Here is a tiny trained network, its code and every weight. The questions are about switching its units off for an input and a target symbol, where a switched-off unit gives its printed mean instead of its output.

import numpy as np


def w(rows, s, z=0):
    codes = np.array(rows[::2]) - 128.0
    scale = np.full(codes.shape[1], s)
    scale[-1] = z or s
    return codes * scale


def softmax(a):
    e = np.exp(a - a.max(-1, keepdims=True))
    return e / e.sum(-1, keepdims=True)


def log_softmax(a):
    a = a - a.max(-1, keepdims=True)
    return a - np.log(np.exp(a).sum(-1, keepdims=True))


def net(x, mask):
    ids = ['ΓΔΘΛΨΩαβεζμξπστφ'.index(c) for c in x.split()]
    T = len(ids)
    res = E[ids] + P[:T]
    u = 0
    for l in range(2):
        r = res
        for j in range(3):
            rows = slice(3 * j, 3 * j + 3)
            q, k, v = (r @ M[l][rows].T for M in (Q, K, V))
            z = softmax(np.where(np.tri(T) > 0, q @ k.T / 3**0.5, -1e9)) @ v
            o = O[l][rows]
            res = res + np.where(mask[u + j], z, o[:, -1]) @ o[:, :-1]
        u += 3
    return log_softmax(res[-1] @ U[:, :-1].T + U[:, -1])


Q, K, V, O = {}, {}, {}, {}
E = w([
[80,240,130],'Γ',
[76,91,248],'Δ',
[107,220,92],'Θ',
[130,32,194],'Λ',
[131,42,168],'Ψ',
[148,168,151],'Ω',
[144,65,84],'α',
[98,86,13],'β',
[138,175,29],'ε',
[92,196,129],'ζ',
[122,169,70],'μ',
[102,104,31],'ξ',
[134,136,14],'π',
[165,44,129],'σ',
[95,68,118],'τ',
[53,188,134],'φ',
],0.015)
P = w([
[131,108,143],'0',
[24,102,142],'1',
[180,108,130],'2',
[21,112,132],'3',
[185,115,129],'4',
[30,119,117],'5',
[183,116,131],'6',
[7,122,116],'7',
[186,123,133],'8',
],0.014)
Q[0] = w([
[52,52,110],'0.h0',
[113,76,139],'0.h0',
[136,132,205],'0.h0',
[187,145,167],'0.h1',
[5,166,56],'0.h1',
[111,150,121],'0.h1',
[122,143,100],'0.h2',
[74,145,54],'0.h2',
[132,110,127],'0.h2',
],0.021)
K[0] = w([
[141,44,106],'0.h0',
[144,89,147],'0.h0',
[115,138,184],'0.h0',
[184,166,132],'0.h1',
[3,147,135],'0.h1',
[113,158,132],'0.h1',
[100,143,146],'0.h2',
[53,138,105],'0.h2',
[120,110,122],'0.h2',
],0.026)
V[0] = w([
[103,44,46],'0.h0',
[148,248,103],'0.h0',
[96,84,124],'0.h0',
[225,159,146],'0.h1',
[161,135,165],'0.h1',
[166,147,141],'0.h1',
[121,125,172],'0.h2',
[17,102,89],'0.h2',
[150,100,155],'0.h2',
],0.012)
O[0] = w([
[70,115,2,219],'0.h0',
[151,220,162,4],'0.h0',
[138,108,96,176],'0.h0',
[196,17,164,29],'0.h1',
[132,78,137,98],'0.h1',
[139,76,126,83],'0.h1',
[161,107,184,131],'0.h2',
[170,224,202,233],'0.h2',
[101,79,159,132],'0.h2',
],0.0085,0.011)
Q[1] = w([
[139,156,155],'1.h0',
[188,161,95],'1.h0',
[254,229,112],'1.h0',
[153,129,95],'1.h1',
[170,129,138],'1.h1',
[12,125,182],'1.h1',
[111,123,109],'1.h2',
[111,81,123],'1.h2',
[89,141,208],'1.h2',
],0.013)
K[1] = w([
[155,119,132],'1.h0',
[90,79,164],'1.h0',
[118,5,209],'1.h0',
[162,104,96],'1.h1',
[112,133,175],'1.h1',
[67,178,131],'1.h1',
[130,109,95],'1.h2',
[101,101,145],'1.h2',
[179,62,135],'1.h2',
],0.013)
V[1] = w([
[133,190,116],'1.h0',
[110,116,113],'1.h0',
[119,233,93],'1.h0',
[52,165,69],'1.h1',
[148,48,102],'1.h1',
[157,160,149],'1.h1',
[33,179,137],'1.h2',
[104,169,109],'1.h2',
[2,118,188],'1.h2',
],0.0053)
O[1] = w([
[144,174,132,167],'1.h0',
[102,131,106,150],'1.h0',
[140,254,111,222],'1.h0',
[100,109,188,254],'1.h1',
[147,233,93,114],'1.h1',
[143,77,116,90],'1.h1',
[88,68,179,221],'1.h2',
[130,85,150,176],'1.h2',
[32,138,182,193],'1.h2',
],0.0049,0.0099)
U = w([
[180,113,62,166],'Γ',
[173,151,167,109],'Δ',
[129,161,106,86],'Θ',
[173,68,83,52],'Λ',
[193,165,67,76],'Ψ',
[201,165,98,87],'Ω',
[146,139,217,90],'α',
[196,103,173,240],'β',
[119,87,167,48],'ε',
[182,143,146,136],'ζ',
[151,124,194,125],'μ',
[87,142,193,120],'ξ',
[70,108,161,224],'π',
[126,161,87,2],'σ',
[105,87,252,66],'τ',
[116,56,196,51],'φ',
],0.012,0.0087)

Each question gives the input, a string of symbols that net reads in full, and the target symbol t.
The units are the heads (3 rows each of Q, K, V and O). Each row of codes is followed by its name. A weight is (code - 128) times the scale printed after its matrix; where a second scale follows, it is the last column's (O and U).
mask holds one flag per head, layer by layer. A switched-off head (its flag False) gives its mean, the last column of its rows in O, instead of its output. The means were averaged over made-up inputs and are rounded, as every weight is.
A unit's drop is (log p(t) with every unit on - log p(t) with that unit switched off) / (log p(t) with every unit on - log p(t) with every unit switched off).
The circuit of an input: a set's keep is (log p(t) with only the set's units on - log p(t) with every unit switched off) / (log p(t) with every unit on - log p(t) with every unit switched off). Starting from all 6 units, units are removed one at a time, each time the one whose removal leaves the highest keep (on an exact tie, the one counted first), for as long as the keep stays at least 0.8.
circuit, biggest first: the units of the circuit, biggest drop first
heads that matter: for each layer, one digit per head in row order, 1 if its drop is at least 0.15 and else 0, layers parted by /
drop when u is switched off: that unit's drop, to one decimal
input τ τ Ω ζ Γ, target α: circuit, biggest first	0.h0
input ε σ τ σ τ ξ π Ω Ω, target β: heads that matter	110 / 010
input Λ π τ Λ σ α Ω α σ, target Γ: circuit, biggest first	1.h1; 0.h2
input Λ Δ Λ τ Δ, target φ: circuit, biggest first	0.h2; 0.h1
input α σ α, target Λ: circuit, biggest first	0.h1; 0.h2
input β ξ ζ ξ β, target Θ: heads that matter	111 / 000
input Ψ τ Γ τ, target ξ: heads that matter	011 / 110
input π Ω τ τ α Θ ε, target Ω: circuit, biggest first	0.h0; 0.h2; 1.h2
input Θ α β τ Ω Γ Λ, target φ: heads that matter	111 / 001
input α τ μ τ τ α ε, target Ω: heads that matter	101 / 011
input Δ σ τ α Γ, target α: heads that matter	100 / 000
input π σ σ α Ω, target β: circuit, biggest first	0.h0; 0.h1; 1.h2
input ε Λ τ β Θ τ, target ξ: drop when 0.h1 is switched off	0.2
input σ φ τ α α α Δ, target τ: drop when 0.h1 is switched off	0.2
input τ α μ σ Δ, target τ: drop when 1.h2 is switched off	-0.3
input ξ τ Λ, target φ: drop when 0.h1 is switched off	0.4
